Below are the code and all the weights of a small trained network. Each question names an input and a class and asks about switching units off, where a switched-off unit gives its printed mean instead of its output.

import numpy as np


def w(rows, s, z=0):
    codes = np.array(rows[::2]) - 128.0
    scale = np.full(codes.shape[1], s)
    scale[-1] = z or s
    return codes * scale


def f(y):
    return np.maximum(y, 0)


def log_softmax(a):
    a = a - a.max(-1, keepdims=True)
    return a - np.log(np.exp(a).sum(-1, keepdims=True))


def net(x, mask):
    res = np.array(x, float).reshape(1, 4) / 4 @ E
    y = f(res @ A[0][:, :-1].T + A[0][:, -1])
    res = res + np.where(mask, y, B[0][:, -1]) @ B[0][:, :-1]
    return log_softmax(res[-1] @ U[:, :-1].T + U[:, -1])


A, B = {}, {}
E = w([
[126,129,249,120,152,38,174,162,165,110,123],'x0',
[236,4,125,204,67,53,75,195,63,141,56],'x1',
[211,112,80,141,167,48,95,44,211,105,209],'x2',
[152,92,133,117,208,184,185,174,199,231,110],'x3',
],0.012)
A[0] = w([
[125,139,151,155,133,104,148,121,141,115,98,121],'N0',
[117,102,53,107,130,201,119,80,126,129,134,84],'N1',
[83,166,144,114,169,160,115,114,144,117,174,43],'N2',
[110,160,47,109,127,191,121,124,104,134,153,13],'N3',
[102,159,155,124,129,148,159,75,162,116,147,2],'N4',
[41,183,134,113,79,101,97,84,98,25,182,74],'N5',
[103,114,133,108,190,189,147,138,209,201,150,110],'N6',
[68,209,101,85,145,151,150,107,153,108,162,94],'N7',
[152,168,86,98,163,91,114,89,200,104,214,78],'N8',
[32,184,180,93,106,200,139,176,77,127,97,58],'N9',
[87,146,250,78,163,82,162,132,160,103,152,51],'N10',
],0.013,0.0039)
B[0] = w([
[126,144,114,115,126,151,78,133,118,132,168,160],'N0',
[44,193,170,113,118,109,107,168,152,109,174,197],'N1',
[174,74,125,125,94,66,73,160,105,127,126,204],'N2',
[105,208,100,199,115,61,95,139,170,127,173,190],'N3',
[143,79,102,134,103,40,113,165,84,114,159,191],'N4',
[194,194,131,61,172,157,212,161,102,161,67,245],'N5',
[201,197,131,65,144,145,194,133,67,122,63,235],'N6',
[160,37,142,117,76,171,45,190,99,132,117,244],'N7',
[72,61,154,187,166,172,188,20,164,131,103,233],'N8',
[114,53,136,164,176,138,174,3,180,118,136,249],'N9',
[57,219,82,167,99,114,75,157,161,127,183,250],'N10',
],0.012,0.02)
U = w([
[77,52,126,181,160,118,154,19,195,120,151,105],'0',
[161,2,113,123,58,85,35,221,89,134,141,141],'1',
[179,227,117,88,153,129,185,150,99,144,93,68],'2',
[37,250,106,188,92,84,58,141,203,111,206,61],'3',
[134,161,145,135,127,157,111,103,148,130,123,255],'4',
],0.0096,0.0061)

Each question gives the input, the list of numbers given to net, and the class t.
The units are the neurons (one row each of A and B). Each row of codes is followed by its name. A weight is (code - 128) times the scale printed after its matrix; where a second scale follows, it is the last column's (A, B and U).
mask holds one flag per neuron, in row order. A switched-off neuron (its flag False) gives its mean, the last column of its row in B, instead of its output. The means were averaged over made-up inputs and are rounded, as every weight is.
A unit's drop is (log p(t) with every unit on - log p(t) with that unit switched off) / (log p(t) with every unit on - log p(t) with every unit switched off).
The circuit of an input: a set's keep is (log p(t) with only the set's units on - log p(t) with every unit switched off) / (log p(t) with every unit on - log p(t) with every unit switched off). Starting from all 11 units, units are removed one at a time, each time the one whose removal leaves the highest keep (on an exact tie, the one counted first), for as long as the keep stays at least 0.8.
units of the circuit, in order: the units of the circuit, biggest drop first
top k neurons: the k neurons with the biggest drops, biggest first
drop when u is switched off: that unit's drop, to one decimal
input [0,6,-2,8], class 2: top 2 neurons => [N7 N2]
input [2,1,8,-8], class 0: top neuron => [N8]
input [-6,3,-4,-5], class 3: top 2 neurons => [N6 N8]
input [8,4,2,-8], class 2: top 3 neurons => [N5 N3 N1]
input [3,-4,8,-7], class 0: top 2 neurons => [N8 N6]
input [2,4,-1,5], class 2: top 3 neurons => [N7 N9 N2]
input [7,-2,-1,5], class 3: top 2 neurons => [N10 N5]
input [-4,-8,-1,-7], class 1: top 4 neurons => [N7 N2 N4 N6]
input [6,2,-7,6], class 0: top 2 neurons => [N9 N5]
input [6,-1,4,4], class 3: top 3 neurons => [N10 N9 N5]
input [-5,-8,-1,8], class 1: top 3 neurons => [N7 N2 N5]
input [8,-7,6,6], class 3: top 3 neurons => [N10 N9 N8]
input [8,4,5,4], class 3: top 2 neurons => [N9 N10]
input [-2,3,-8,6], class 0: units of the circuit, in order => [N9]
input [-6,6,-6,6], class 0: units of the circuit, in order => [N5 N7]
input [-1,0,5,8], class 2: drop when N9 is switched off => 0.2
input [-6,-8,-5,-8], class 1: drop when N2 is switched off => 0.7
input [5,-6,1,5], class 1: drop when N5 is switched off => 0.3
